Here is a tiny trained network, its code and every weight. The questions are about switching its units off for an input and a class, where a switched-off unit gives its printed mean instead of its output.

import numpy as np


def w(rows, s, z=0):
    codes = np.array(rows[::2]) - 128.0
    scale = np.full(codes.shape[1], s)
    scale[-1] = z or s
    return codes * scale


def norm(h):
    return h / np.sqrt((h * h).mean(-1, keepdims=True) + 1e-5)


def f(y):
    return np.maximum(y, 0)


def log_softmax(a):
    a = a - a.max(-1, keepdims=True)
    return a - np.log(np.exp(a).sum(-1, keepdims=True))


def net(x, mask):
    res = np.array(x, float).reshape(1, 5) / 4 @ E
    u = 0
    for l in range(2):
        y = f(norm(res) @ A[l][:, :-1].T + A[l][:, -1])
        res = res + np.where(mask[u : u + 15], y, B[l][:, -1]) @ B[l][:, :-1]
        u += 15
    return log_softmax(norm(res)[-1] @ U[:, :-1].T + U[:, -1])


A, B = {}, {}
E = w([
[209,138,76,24],'x0',
[127,130,127,128],'x1',
[129,129,130,126],'x2',
[93,1,199,71],'x3',
[179,146,219,76],'x4',
],0.0068)
A[0] = w([
[137,153,191,241,143],'L0N0',
[114,186,150,171,151],'L0N1',
[45,35,146,146,4],'L0N2',
[128,204,181,220,132],'L0N3',
[83,100,102,21,130],'L0N4',
[81,131,181,192,191],'L0N5',
[212,89,108,84,161],'L0N6',
[18,105,130,124,47],'L0N7',
[120,206,116,204,86],'L0N8',
[73,62,171,145,13],'L0N9',
[56,114,84,144,192],'L0N10',
[136,59,160,85,104],'L0N11',
[101,109,141,178,181],'L0N12',
[103,98,202,72,46],'L0N13',
[154,67,2,149,155],'L0N14',
],0.0097,0.0027)
B[0] = w([
[78,120,168,10,249],'L0N0',
[153,105,242,15,211],'L0N1',
[253,68,46,187,229],'L0N2',
[90,11,243,64,251],'L0N3',
[64,187,211,199,215],'L0N4',
[142,122,132,166,250],'L0N5',
[118,169,211,127,226],'L0N6',
[207,157,121,172,199],'L0N7',
[95,129,146,114,244],'L0N8',
[167,105,92,130,204],'L0N9',
[149,110,155,146,229],'L0N10',
[3,205,161,95,215],'L0N11',
[104,64,165,125,211],'L0N12',
[71,247,69,116,207],'L0N13',
[14,131,83,78,253],'L0N14',
],0.0054,0.0048)
A[1] = w([
[91,93,152,69,159],'L1N0',
[189,153,139,120,74],'L1N1',
[246,151,155,118,85],'L1N2',
[125,118,213,128,127],'L1N3',
[91,123,163,127,99],'L1N4',
[57,104,146,167,217],'L1N5',
[179,180,153,181,146],'L1N6',
[166,98,166,119,2],'L1N7',
[138,131,132,142,50],'L1N8',
[110,106,100,162,22],'L1N9',
[167,151,147,101,126],'L1N10',
[16,68,205,101,121],'L1N11',
[124,155,41,133,219],'L1N12',
[181,160,136,90,211],'L1N13',
[121,176,131,92,68],'L1N14',
],0.013,0.0025)
B[1] = w([
[143,134,81,127,187],'L1N0',
[136,60,93,201,137],'L1N1',
[145,81,108,172,144],'L1N2',
[151,202,86,116,184],'L1N3',
[132,106,112,134,165],'L1N4',
[239,140,66,162,188],'L1N5',
[173,100,123,228,137],'L1N6',
[52,141,151,63,140],'L1N7',
[107,113,140,145,128],'L1N8',
[112,92,153,143,138],'L1N9',
[131,106,146,102,147],'L1N10',
[73,153,91,158,247],'L1N11',
[103,206,254,18,154],'L1N12',
[180,35,151,134,155],'L1N13',
[100,120,142,147,158],'L1N14',
],0.0082,0.015)
U = w([
[106,147,63,171,6],'0',
[147,167,194,63,142],'1',
[249,51,159,185,231],'2',
],0.013,0.0018)

Each question gives the input, the list of numbers given to net, and the class t.
The units are the neurons (one row each of A and B). Each row of codes is followed by its name. A weight is (code - 128) times the scale printed after its matrix; where a second scale follows, it is the last column's (A, B and U).
mask holds one flag per neuron, layer by layer. A switched-off neuron (its flag False) gives its mean, the last column of its row in B, instead of its output. The means were averaged over made-up inputs and are rounded, as every weight is.
A unit's drop is (log p(t) with every unit on - log p(t) with that unit switched off) / (log p(t) with every unit on - log p(t) with every unit switched off).
The circuit of an input: a set's keep is (log p(t) with only the set's units on - log p(t) with every unit switched off) / (log p(t) with every unit on - log p(t) with every unit switched off). Starting from the 12 units with the biggest drops (on a tie, the unit counted first), units are removed one at a time, each time the one whose removal leaves the highest keep (on an exact tie, the one counted first), for as long as the keep stays at least 0.8.
circuit, biggest first: the units of the circuit, biggest drop first
unit that matters most: the unit with the biggest drop
top k neurons: the k neurons with the biggest drops, biggest first
k most important neurons of layer l: the k neurons of layer l with the biggest drops, biggest first
drop of u: that unit's drop, to one decimal
input [-5,-7,6,-6,1], class 1: top 3 neurons => L0N1, L0N3, L0N0
input [4,7,7,0,-7], class 1: unit that matters most => L1N12
input [0,0,5,1,5], class 0: circuit, biggest first => L1N12, L0N1
input [4,4,-3,-1,-7], class 1: top 3 neurons => L1N12, L0N3, L1N11
input [-4,-3,-1,2,8], class 0: circuit, biggest first => L1N11, L1N12, L0N6
input [-7,-3,-3,2,7], class 0: circuit, biggest first => L1N11, L1N12
input [7,-2,-2,4,0], class 0: circuit, biggest first => L1N12, L0N4, L1N11
input [4,3,-2,0,6], class 2: 3 most important neurons of layer 0 => L0N14, L0N3, L0N0
input [-7,-2,-5,-5,3], class 1: top 3 neurons => L0N1, L0N3, L0N0
input [-3,3,-2,6,-8], class 2: top 2 neurons => L0N2, L1N11
input [0,-4,-6,5,-1], class 2: 2 most important neurons of layer 0 => L0N2, L0N0
input [1,-8,8,5,-2], class 0: 2 most important neurons of layer 1 => L1N11, L1N13
input [3,6,3,-1,-6], class 1: drop of L0N3 => 0.3
input [-3,-2,-3,2,-7], class 2: drop of L1N11 => 0.2
input [4,3,-1,-5,5], class 2: drop of L0N4 => 0.0
input [-8,0,3,6,-5], class 2: unit that matters most => L0N2
